Here is a tiny trained network, its code and every weight. The questions are about switching its units off for an input and a target symbol, where a switched-off unit gives its printed mean instead of its output.

import numpy as np


def w(rows, s, z=0):
    codes = np.array(rows[::2]) - 128.0
    scale = np.full(codes.shape[1], s)
    scale[-1] = z or s
    return codes * scale


def f(y):
    return np.maximum(y, 0)


def softmax(a):
    e = np.exp(a - a.max(-1, keepdims=True))
    return e / e.sum(-1, keepdims=True)


def log_softmax(a):
    a = a - a.max(-1, keepdims=True)
    return a - np.log(np.exp(a).sum(-1, keepdims=True))


def net(x, mask):
    ids = ['βδεθλμξστφψω'.index(c) for c in x.split()]
    T = len(ids)
    res = E[ids] + P[:T]
    u = 0
    for l in range(2):
        q, k, v = (res @ M[l].T for M in (Q, K, V))
        z = softmax(np.where(np.tri(T) > 0, q @ k.T / 2**0.5, -1e9)) @ v
        res = res + np.where(mask[u], z, O[l][:, -1]) @ O[l][:, :-1]
        u += 1
        y = f(res @ A[l][:, :-1].T + A[l][:, -1])
        res = res + np.where(mask[u : u + 4], y, B[l][:, -1]) @ B[l][:, :-1]
        u += 4
    return log_softmax(res[-1] @ U[:, :-1].T + U[:, -1])


Q, K, V, O, A, B = {}, {}, {}, {}, {}, {}
E = w([
[191,178,152,110,101,131],'β',
[189,161,170,156,128,109],'δ',
[173,164,136,143,128,114],'ε',
[150,156,178,93,139,135],'θ',
[97,138,186,184,171,104],'λ',
[23,109,205,175,191,161],'μ',
[125,160,146,85,100,202],'ξ',
[174,167,187,159,154,68],'σ',
[136,143,177,83,167,164],'τ',
[112,139,116,194,109,129],'φ',
[5,109,166,164,124,194],'ψ',
[143,155,186,70,142,165],'ω',
],0.013)
P = w([
[73,240,99,124,137,142],'0',
[177,58,173,98,51,161],'1',
[112,189,191,149,140,72],'2',
[114,174,62,117,214,209],'3',
[170,51,76,105,78,177],'4',
[178,254,222,172,153,170],'5',
],0.012)
Q[0] = w([
[152,247,166,169,140,194],'0.h1',
[105,107,1,99,194,117],'0.h1',
],0.0094)
K[0] = w([
[89,254,17,157,191,158],'0.h1',
[70,168,223,131,14,73],'0.h1',
],0.0092)
V[0] = w([
[38,109,84,178,204,156],'0.h1',
[117,104,12,86,2,182],'0.h1',
],0.0098)
O[0] = w([
[73,130,61,10,95,70,252],'0.h1',
[188,119,61,155,246,95,45],'0.h1',
],0.013,0.0031)
A[0] = w([
[139,21,89,71,2,101,177],'0.n1',
[168,69,156,178,104,202,140],'0.n2',
[59,131,179,186,168,224,109],'0.n3',
[133,211,5,133,201,49,255],'0.n4',
],0.0064,0.004)
B[0] = w([
[107,37,233,157,254,141,254],'0.n1',
[120,74,37,88,170,26,201],'0.n2',
[217,187,212,154,112,73,202],'0.n3',
[82,198,192,115,114,63,241],'0.n4',
],0.0074,0.0058)
Q[1] = w([
[230,127,222,185,124,172],'1.h1',
[168,38,86,113,144,255],'1.h1',
],0.0068)
K[1] = w([
[255,113,159,207,91,233],'1.h1',
[120,31,149,221,167,44],'1.h1',
],0.0087)
V[1] = w([
[175,177,98,198,187,250],'1.h1',
[128,68,154,220,2,16],'1.h1',
],0.008)
O[1] = w([
[205,151,152,145,197,201,2],'1.h1',
[254,162,137,143,40,85,80],'1.h1',
],0.0087,0.0074)
A[1] = w([
[132,196,173,134,96,204,138],'1.n1',
[137,67,2,115,111,223,106],'1.n2',
[116,35,132,106,118,89,164],'1.n3',
[115,95,59,57,190,68,4],'1.n4',
],0.0099,0.0048)
B[1] = w([
[144,81,124,254,130,141,202],'1.n1',
[121,120,59,128,22,186,141],'1.n2',
[201,64,169,143,163,128,254],'1.n3',
[137,120,78,216,125,56,203],'1.n4',
],0.011,0.0098)
U = w([
[247,57,145,163,242,128,135],'β',
[189,60,55,166,78,149,195],'δ',
[136,154,136,132,121,134,125],'ε',
[130,131,131,148,123,139,94],'θ',
[96,141,170,41,56,160,183],'λ',
[118,73,118,112,139,111,56],'μ',
[105,163,129,98,255,121,167],'ξ',
[131,154,113,172,27,128,45],'σ',
[89,142,132,105,101,175,180],'τ',
[155,218,73,65,83,74,222],'φ',
[157,124,71,165,142,60,3],'ψ',
[115,112,132,150,129,165,96],'ω',
],0.0064,0.0056)

Each question gives the input, a string of symbols that net reads in full, and the target symbol t.
The units are the heads (2 rows each of Q, K, V and O) and the neurons (one row each of A and B). Each row of codes is followed by its name. A weight is (code - 128) times the scale printed after its matrix; where a second scale follows, it is the last column's (O, A, B and U).
mask holds one flag per unit, layer by layer, with each layer's heads first. A switched-off unit (its flag False) gives its mean, the last column of its rows in O or B, instead of its output. The means were averaged over made-up inputs and are rounded, as every weight is.
A unit's drop is (log p(t) with every unit on - log p(t) with that unit switched off) / (log p(t) with every unit on - log p(t) with every unit switched off).
The circuit of an input: a set's keep is (log p(t) with only the set's units on - log p(t) with every unit switched off) / (log p(t) with every unit on - log p(t) with every unit switched off). Starting from all 10 units, units are removed one at a time, each time the one whose removal leaves the highest keep (on an exact tie, the one counted first), for as long as the keep stays at least 0.8.
units of the circuit, in order: the units of the circuit, biggest drop first
unit that matters most: the unit with the biggest drop
top k neurons: the k neurons with the biggest drops, biggest first
k most important neurons of layer l: the k neurons of layer l with the biggest drops, biggest first
input ψ β σ σ, target ψ: units of the circuit, in order => (0.h1, 1.n4, 1.h1)
input τ λ β ε ξ, target β: top 3 neurons => (0.n1, 1.n3, 0.n2)
input μ λ ξ, target μ: top 3 neurons => (0.n1, 1.n3, 1.n4)
input ξ ξ ξ δ, target ξ: units of the circuit, in order => (1.h1, 0.h1, 0.n4, 1.n3)
input β ξ β, target β: units of the circuit, in order => (0.h1)
input δ β ξ β ψ μ, target β: top 2 neurons => (1.n1, 0.n3)
input δ λ σ ξ, target δ: units of the circuit, in order => (0.h1, 1.n1, 1.h1)
input ψ λ λ β λ μ, target β: units of the circuit, in order => (1.h1, 0.h1, 0.n3)
input μ λ ξ σ λ μ, target σ: top 2 neurons => (1.n1, 0.n3)
input σ σ λ, target σ: units of the circuit, in order => (0.h1, 1.h1)
input ξ φ ξ β ψ ψ, target β: units of the circuit, in order => (1.h1, 0.h1)
input λ μ δ φ λ ξ, target φ: 2 most important neurons of layer 1 => (1.n4, 1.n1)
input λ σ ψ σ ξ σ, target σ: units of the circuit, in order => (0.h1, 1.n1, 1.h1)
input β σ λ ψ β θ, target ψ: units of the circuit, in order => (1.n4, 0.h1, 1.h1)
input ξ μ ξ ξ ξ σ, target ξ: unit that matters most => 1.h1
input ψ β ε, target ψ: units of the circuit, in order => (0.h1, 1.n4, 1.h1)
input β τ β φ, target β: top 2 neurons => (0.n3, 1.n1)
input θ λ β ξ ξ ξ, target ξ: top 2 neurons => (0.n4, 1.n3)
input ξ μ θ, target ξ: units of the circuit, in order => (0.h1, 1.h1, 1.n3)
input μ λ ψ β, target μ: top 2 neurons => (0.n1, 1.n3)
input λ ξ β ψ, target λ: 2 most important neurons of layer 1 => (1.n4, 1.n1)
input λ δ φ ω, target λ: units of the circuit, in order => (0.h1)
input β ξ σ β β β, target β: units of the circuit, in order => (1.h1, 0.h1)
input ξ ξ λ ψ ξ β, target ψ: units of the circuit, in order => (1.n4, 0.h1, 1.h1)
input ξ ξ ξ μ β λ, target μ: top 3 neurons => (0.n1, 1.n3, 1.n4)
input ξ λ μ φ λ λ, target φ: 2 most important neurons of layer 0 => (0.n1, 0.n4)
input ξ τ τ ξ φ, target β: unit that matters most => 0.n3
input λ ξ ψ ξ, target λ: top 2 neurons => (0.n2, 1.n1)
